[[-20.7 -18.8  17.9  26.1   7.2  -1.7 -41.6]
 [ 23.5  28.8 -40.4 -34.2 -51.5 -36.1  20.5]
 [ 36.5  43.3 -47.4 -45.9 -64.3 -47.7  30.7]
 [-51.7 -50.6  32.8  45.8  45.9  32.0 -60.5]
 [-15.9 -13.7  -6.8   4.0   6.5   3.8  -4.9]
 [-38.7 -35.4   1.1  19.1  23.0  18.0 -26.5]
 [-12.8 -12.3 -12.4  -0.3  -1.1   6.1  -0.2]
 [-20.4 -19.2  13.3  18.5  19.4  10.1 -22.9]
 [ 28.0  31.1 -21.0 -30.0 -32.3 -21.8  31.5]
 [-26.5 -15.4 -16.7  -8.5   3.9  11.9  -5.6]
 [ 37.1  39.2 -30.9 -41.9 -41.6 -22.8  45.0]]
->
[[ -1.7 -41.6 -20.7 -18.8  17.9  26.1   7.2]
 [-36.1  20.5  23.5  28.8 -40.4 -34.2 -51.5]
 [-47.7  30.7  36.5  43.3 -47.4 -45.9 -64.3]
 [ 32.0 -60.5 -51.7 -50.6  32.8  45.8  45.9]
 [  3.8  -4.9 -15.9 -13.7  -6.8   4.0   6.5]
 [ 18.0 -26.5 -38.7 -35.4   1.1  19.1  23.0]
 [  6.1  -0.2 -12.8 -12.3 -12.4  -0.3  -1.1]
 [ 10.1 -22.9 -20.4 -19.2  13.3  18.5  19.4]
 [-21.8  31.5  28.0  31.1 -21.0 -30.0 -32.3]
 [ 11.9  -5.6 -26.5 -15.4 -16.7  -8.5   3.9]
 [-22.8  45.0  37.1  39.2 -30.9 -41.9 -41.6]]

[[ 66.7 -20.8 -19.4 -51.6 -50.2 -35.6   8.0  51.8 -18.3  42.6 -14.9 -14.6]
 [ 40.9 -20.6  20.0 -22.7 -27.0  75.6 -39.4 -23.7 -59.0   6.6   0.4  37.8]]
->
[[-14.9 -14.6  66.7 -20.8 -19.4 -51.6 -50.2 -35.6   8.0  51.8 -18.3  42.6]
 [  0.4  37.8  40.9 -20.6  20.0 -22.7 -27.0  75.6 -39.4 -23.7 -59.0   6.6]]

[[-10.8 -11.3  22.9  29.0 -10.7 -19.5]
 [ 35.5 -25.2 -26.8  43.1  -9.1 -20.9]
 [ 39.8 -14.7  43.7  -1.2   7.3 -16.3]
 [  3.3   2.6  26.9  29.6 -21.3 -33.6]
 [-36.7 -28.6  21.5 -15.1  30.7 -12.1]
 [ 12.3 -12.0 -37.8 -12.4  10.6 -13.2]
 [-29.4  25.6 -16.4  37.0 -22.2  15.6]
 [-55.2 -10.1  28.5 -47.2   4.1 -42.0]
 [ -2.4 -11.5 -19.9 -25.7 -20.3 -87.1]
 [ 41.8  14.5 -17.8 -23.0   5.6 -37.5]
 [-21.1 -30.1  25.4 -10.5 -18.4  -8.3]
 [-28.5   4.5  30.6 -33.9  -9.9  -0.6]]
->
[[-10.7 -19.5 -10.8 -11.3  22.9  29.0]
 [ -9.1 -20.9  35.5 -25.2 -26.8  43.1]
 [  7.3 -16.3  39.8 -14.7  43.7  -1.2]
 [-21.3 -33.6   3.3   2.6  26.9  29.6]
 [ 30.7 -12.1 -36.7 -28.6  21.5 -15.1]
 [ 10.6 -13.2  12.3 -12.0 -37.8 -12.4]
 [-22.2  15.6 -29.4  25.6 -16.4  37.0]
 [  4.1 -42.0 -55.2 -10.1  28.5 -47.2]
 [-20.3 -87.1  -2.4 -11.5 -19.9 -25.7]
 [  5.6 -37.5  41.8  14.5 -17.8 -23.0]
 [-18.4  -8.3 -21.1 -30.1  25.4 -10.5]
 [ -9.9  -0.6 -28.5   4.5  30.6 -33.9]]

[[ 15.9  -7.6 -18.7  33.2  -8.1   1.6]
 [ -5.4  27.5 -57.0  -8.2 -38.2  16.0]
 [ -0.3  -2.2 -30.7   0.7  30.0 -10.6]
 [  3.7  19.9  43.4   5.9 -34.6 -13.4]
 [ -1.4  -7.3 -46.1 -19.2  19.3 -18.6]
 [-28.9 -40.9  12.8   3.4  16.2  -8.4]
 [ 31.4  -5.8  78.0  11.9  14.6   1.0]
 [ -7.1  26.1 -43.5   7.6   8.1   4.9]]
->
[[ -8.1   1.6  15.9  -7.6 -18.7  33.2]
 [-38.2  16.0  -5.4  27.5 -57.0  -8.2]
 [ 30.0 -10.6  -0.3  -2.2 -30.7   0.7]
 [-34.6 -13.4   3.7  19.9  43.4   5.9]
 [ 19.3 -18.6  -1.4  -7.3 -46.1 -19.2]
 [ 16.2  -8.4 -28.9 -40.9  12.8   3.4]
 [ 14.6   1.0  31.4  -5.8  78.0  11.9]
 [  8.1   4.9  -7.1  26.1 -43.5   7.6]]

[[ 31.9  30.8  74.2  30.7  28.6  17.1 -67.4   6.1 -10.4 -77.2 -10.0  -4.0
  -34.8  -2.9 -27.5]
 [ 39.3  41.3  63.8  31.9  37.1  17.2 -49.7   6.1  -9.4 -66.7  -5.9   0.4
  -31.8  -1.4 -26.2]
 [-53.4 -75.3 -17.0   5.1 -66.9 -17.0  41.9  14.9  52.4 -10.2  -2.4   1.4
   33.0  -0.3  24.6]
 [-56.6 -65.5 -27.7 -14.3 -58.8 -21.3  56.1  11.6  44.9   9.4  -6.7  -2.6
   46.1  -4.7  38.8]
 [-58.9 -67.2 -35.3 -16.4 -59.8 -24.9  31.8  14.0  43.4   8.2 -11.9   0.7
   41.0 -12.2  36.7]
 [-38.9 -40.5 -42.2 -29.2 -32.0 -16.3  26.9 -13.1 -12.4  42.2   4.4  -6.9
    5.4   1.7  -0.4]]
->
[[ -2.9 -27.5  31.9  30.8  74.2  30.7  28.6  17.1 -67.4   6.1 -10.4 -77.2
  -10.0  -4.0 -34.8]
 [ -1.4 -26.2  39.3  41.3  63.8  31.9  37.1  17.2 -49.7   6.1  -9.4 -66.7
   -5.9   0.4 -31.8]
 [ -0.3  24.6 -53.4 -75.3 -17.0   5.1 -66.9 -17.0  41.9  14.9  52.4 -10.2
   -2.4   1.4  33.0]
 [ -4.7  38.8 -56.6 -65.5 -27.7 -14.3 -58.8 -21.3  56.1  11.6  44.9   9.4
   -6.7  -2.6  46.1]
 [-12.2  36.7 -58.9 -67.2 -35.3 -16.4 -59.8 -24.9  31.8  14.0  43.4   8.2
  -11.9   0.7  41.0]
 [  1.7  -0.4 -38.9 -40.5 -42.2 -29.2 -32.0 -16.3  26.9 -13.1 -12.4  42.2
    4.4  -6.9   5.4]]

[[ 23.4 -43.8  44.0  29.4   8.8 -12.8]
 [ 50.6  -1.9  -0.7  24.6 -68.3 -23.9]
 [-18.7 -27.9  43.5  29.6  34.4   9.8]
 [-24.2 -42.4   3.6  25.3 -35.4 -60.9]]
->
[[  8.8 -12.8  23.4 -43.8  44.0  29.4]
 [-68.3 -23.9  50.6  -1.9  -0.7  24.6]
 [ 34.4   9.8 -18.7 -27.9  43.5  29.6]
 [-35.4 -60.9 -24.2 -42.4   3.6  25.3]]

[[ 33.9 -53.0   1.1  29.2  18.3 -10.1]
 [-28.3 -76.4 -29.0 -30.0 -16.5  23.1]
 [ 52.6  41.2  29.6  46.8  28.3  18.6]
 [ 31.2  42.0  23.8  28.3  15.8 -16.2]
 [ 17.8  12.2  11.0  16.8   8.9  72.0]
 [ 12.3 -34.4  -1.3   8.1   7.2  68.5]
 [-66.9  -1.3 -24.1 -57.9 -39.7  20.4]
 [-18.8  24.1  -3.6 -15.1 -13.2 -24.4]
 [ 11.2  23.5   7.9   8.2   3.4 -34.7]
 [-59.3  12.3 -14.2 -47.2 -32.3 -24.9]
 [ 40.8   5.5  18.8  35.9  21.1  34.0]
 [ 52.1 -22.1  12.3  45.0  28.1  -3.2]]
->
[[ 18.3 -10.1  33.9 -53.0   1.1  29.2]
 [-16.5  23.1 -28.3 -76.4 -29.0 -30.0]
 [ 28.3  18.6  52.6  41.2  29.6  46.8]
 [ 15.8 -16.2  31.2  42.0  23.8  28.3]
 [  8.9  72.0  17.8  12.2  11.0  16.8]
 [  7.2  68.5  12.3 -34.4  -1.3   8.1]
 [-39.7  20.4 -66.9  -1.3 -24.1 -57.9]
 [-13.2 -24.4 -18.8  24.1  -3.6 -15.1]
 [  3.4 -34.7  11.2  23.5   7.9   8.2]
 [-32.3 -24.9 -59.3  12.3 -14.2 -47.2]
 [ 21.1  34.0  40.8   5.5  18.8  35.9]
 [ 28.1  -3.2  52.1 -22.1  12.3  45.0]]
